Below is a small trained network, with its code and all its weights. Each question gives an input and a target symbol and asks what happens when units are switched off, that is, made to give their printed mean instead of their output.

import numpy as np


def w(rows, s, z=0):
    codes = np.array(rows[::2]) - 128.0
    scale = np.full(codes.shape[1], s)
    scale[-1] = z or s
    return codes * scale


def f(y):
    return y / 2 * (1 + np.tanh(0.7978845608 * (y + 0.044715 * y**3)))


def softmax(a):
    e = np.exp(a - a.max(-1, keepdims=True))
    return e / e.sum(-1, keepdims=True)


def log_softmax(a):
    a = a - a.max(-1, keepdims=True)
    return a - np.log(np.exp(a).sum(-1, keepdims=True))


def net(x, mask):
    ids = ['ΣΦΨαβζημξπτ'.index(c) for c in x.split()]
    T = len(ids)
    res = E[ids] + P[:T]
    u = 0
    for l in range(3):
        r = res
        for j in range(3):
            rows = slice(2 * j, 2 * j + 2)
            q, k, v = (r @ M[l][rows].T for M in (Q, K, V))
            z = softmax(np.where(np.tri(T) > 0, q @ k.T / 2**0.5, -1e9)) @ v
            o = O[l][rows]
            res = res + np.where(mask[u + j], z, o[:, -1]) @ o[:, :-1]
        u += 3
        y = f(res @ A[l][:, :-1].T + A[l][:, -1])
        res = res + np.where(mask[u : u + 4], y, B[l][:, -1]) @ B[l][:, :-1]
        u += 4
    return log_softmax(res[-1] @ U[:, :-1].T + U[:, -1])


Q, K, V, O, A, B = {}, {}, {}, {}, {}, {}
E = w([
[61,227,98],'Σ',
[237,112,186],'Φ',
[46,199,131],'Ψ',
[130,26,157],'α',
[6,150,193],'β',
[160,80,62],'ζ',
[46,200,130],'η',
[35,178,153],'μ',
[181,228,47],'ξ',
[79,23,31],'π',
[113,244,172],'τ',
],0.019)
P = w([
[1,240,169],'0',
[30,233,161],'1',
[48,219,153],'2',
[62,201,154],'3',
[75,178,151],'4',
[93,161,150],'5',
[108,141,147],'6',
[122,122,145],'7',
[142,105,138],'8',
[154,80,137],'9',
[175,67,129],'10',
[185,45,128],'11',
[154,62,137],'12',
],0.0054)
Q[0] = w([
[122,143,126],'L0H1',
[124,128,89],'L0H1',
[75,160,153],'L0H2',
[252,100,99],'L0H2',
[117,135,138],'L0H3',
[114,165,126],'L0H3',
],0.036)
K[0] = w([
[41,100,155],'L0H1',
[77,240,190],'L0H1',
[208,57,105],'L0H2',
[41,244,161],'L0H2',
[146,51,156],'L0H3',
[156,63,121],'L0H3',
],0.011)
V[0] = w([
[137,203,135],'L0H1',
[91,172,253],'L0H1',
[159,142,184],'L0H2',
[231,72,226],'L0H2',
[86,107,48],'L0H3',
[71,222,137],'L0H3',
],0.0064)
O[0] = w([
[29,137,162,144],'L0H1',
[130,42,202,253],'L0H1',
[180,89,167,127],'L0H2',
[124,189,220,61],'L0H2',
[100,91,197,124],'L0H3',
[253,141,57,212],'L0H3',
],0.0054,0.0049)
A[0] = w([
[215,207,70,252],'L0N1',
[97,27,197,177],'L0N2',
[141,221,254,132],'L0N3',
[31,112,163,191],'L0N4',
],0.0098,0.0039)
B[0] = w([
[67,204,197,183],'L0N1',
[176,133,83,186],'L0N2',
[195,130,230,251],'L0N3',
[144,2,130,243],'L0N4',
],0.0085,0.011)
Q[1] = w([
[184,128,105],'L1H1',
[106,133,129],'L1H1',
[55,140,10],'L1H2',
[216,28,190],'L1H2',
[199,152,172],'L1H3',
[110,39,53],'L1H3',
],0.012)
K[1] = w([
[85,124,132],'L1H1',
[133,100,84],'L1H1',
[14,66,187],'L1H2',
[233,130,59],'L1H2',
[111,160,230],'L1H3',
[231,111,8],'L1H3',
],0.011)
V[1] = w([
[98,3,182],'L1H1',
[196,49,171],'L1H1',
[74,128,178],'L1H2',
[134,44,109],'L1H2',
[207,157,81],'L1H3',
[136,136,76],'L1H3',
],0.0065)
O[1] = w([
[119,151,249,254],'L1H1',
[63,103,34,245],'L1H1',
[239,25,57,105],'L1H2',
[93,209,28,175],'L1H2',
[6,127,214,86],'L1H3',
[24,91,109,39],'L1H3',
],0.0027,0.0067)
A[1] = w([
[52,156,2,254],'L1N1',
[6,78,116,122],'L1N2',
[67,237,206,84],'L1N3',
[182,78,181,60],'L1N4',
],0.0088,0.0092)
B[1] = w([
[87,199,156,244],'L1N1',
[116,64,119,211],'L1N2',
[252,147,136,255],'L1N3',
[177,230,72,235],'L1N4',
],0.011,0.007)
Q[2] = w([
[2,92,231],'L2H1',
[63,228,130],'L2H1',
[105,105,121],'L2H2',
[90,42,195],'L2H2',
[10,192,70],'L2H3',
[211,33,96],'L2H3',
],0.0072)
K[2] = w([
[115,129,92],'L2H1',
[95,164,86],'L2H1',
[113,178,88],'L2H2',
[115,77,99],'L2H2',
[110,165,4],'L2H3',
[152,117,204],'L2H3',
],0.013)
V[2] = w([
[83,109,129],'L2H1',
[72,39,140],'L2H1',
[115,165,144],'L2H2',
[152,139,215],'L2H2',
[80,184,198],'L2H3',
[108,104,254],'L2H3',
],0.0077)
O[2] = w([
[54,42,84,58],'L2H1',
[137,157,190,1],'L2H1',
[53,191,208,148],'L2H2',
[177,146,230,235],'L2H2',
[105,159,189,176],'L2H3',
[146,91,255,198],'L2H3',
],0.004,0.017)
A[2] = w([
[199,160,116,67],'L2N1',
[114,32,170,145],'L2N2',
[142,40,98,86],'L2N3',
[97,114,253,8],'L2N4',
],0.012,0.014)
B[2] = w([
[48,72,104,249],'L2N1',
[189,183,40,205],'L2N2',
[58,39,247,155],'L2N3',
[117,133,77,246],'L2N4',
],0.012,0.017)
U = w([
[151,96,40,146],'Σ',
[115,96,123,2],'Φ',
[55,106,162,37],'Ψ',
[224,169,79,12],'α',
[115,192,115,32],'β',
[144,106,251,240],'ζ',
[47,60,87,63],'η',
[164,20,138,106],'μ',
[65,119,140,235],'ξ',
[105,132,112,149],'π',
[115,125,85,234],'τ',
],0.013,0.0051)

Each question gives the input, a string of symbols that net reads in full, and the target symbol t.
The units are the heads (2 rows each of Q, K, V and O) and the neurons (one row each of A and B). Each row of codes is followed by its name. A weight is (code - 128) times the scale printed after its matrix; where a second scale follows, it is the last column's (O, A, B and U).
mask holds one flag per unit, layer by layer, with each layer's heads first. A switched-off unit (its flag False) gives its mean, the last column of its rows in O or B, instead of its output. The means were averaged over made-up inputs and are rounded, as every weight is.
A unit's drop is (log p(t) with every unit on - log p(t) with that unit switched off) / (log p(t) with every unit on - log p(t) with every unit switched off).
The circuit of an input: a set's keep is (log p(t) with only the set's units on - log p(t) with every unit switched off) / (log p(t) with every unit on - log p(t) with every unit switched off). Starting from the 12 units with the biggest drops (on a tie, the unit counted first), units are removed one at a time, each time the one whose removal leaves the highest keep (on an exact tie, the one counted first), for as long as the keep stays at least 0.8.
units of the circuit, in order: the units of the circuit, biggest drop first
unit that matters most: the unit with the biggest drop
k most important neurons of layer l: the k neurons of layer l with the biggest drops, biggest first
heads that matter: for each layer, one digit per head in row order, 1 if its drop is at least 0.15 and else 0, layers parted by /
input τ β β ζ Σ, target Σ: heads that matter : 101 / 000 / 000
input ζ Σ η β Σ Ψ Σ α η β β, target α: units of the circuit, in order : (L0N4, L2N1, L2N2)
input Φ Σ ξ Φ τ Ψ η β Φ Φ ζ μ, target Σ: heads that matter : 011 / 000 / 000
input β α Φ β π π β β ζ Φ β Σ, target ζ: units of the circuit, in order : (L0H2, L2N2)
input α η τ τ ξ η ξ τ Ψ μ, target α: unit that matters most : L0H2
input τ ζ α, target ζ: heads that matter : 001 / 000 / 010
input η β τ β β β α α, target α: units of the circuit, in order : (L0N4, L2N3)
input α β Φ μ β α Σ β η ξ, target β: 3 most important neurons of layer 0 : (L0N3, L0N4, L0N1)
input β τ α, target ζ: units of the circuit, in order : (L2N2, L0H3, L0N4)
input μ τ Ψ Φ Φ β β Ψ Ψ, target ζ: heads that matter : 010 / 000 / 000
input τ η μ Ψ Σ, target β: units of the circuit, in order : (L0H3, L0N3, L0N4, L1N1)
input π π ξ ζ η Ψ, target Σ: heads that matter : 001 / 000 / 000
input ξ η π, target η: units of the circuit, in order : (L0N3, L1N3)
input τ Σ β β Φ β α η, target α: heads that matter : 011 / 000 / 000
input τ β η μ Φ β ξ η, target ζ: unit that matters most : L1N4
input β Ψ α, target α: units of the circuit, in order : (L2N1, L2N3)
input β β ξ β μ α η Σ, target α: heads that matter : 111 / 000 / 000
input β Φ τ τ τ ζ, target ζ: heads that matter : 001 / 000 / 010
input β Ψ β β β τ α ξ μ τ Ψ, target α: heads that matter : 010 / 000 / 000
input Φ Φ ζ μ β β τ β Σ, target Σ: heads that matter : 111 / 010 / 110
input τ α τ Σ τ, target ζ: heads that matter : 000 / 000 / 000
input η ζ Φ β τ π α Φ π Σ Ψ β η, target η: 3 most important neurons of layer 0 : (L0N3, L0N4, L0N1)
input α Φ β β Σ, target ζ: heads that matter : 010 / 000 / 000
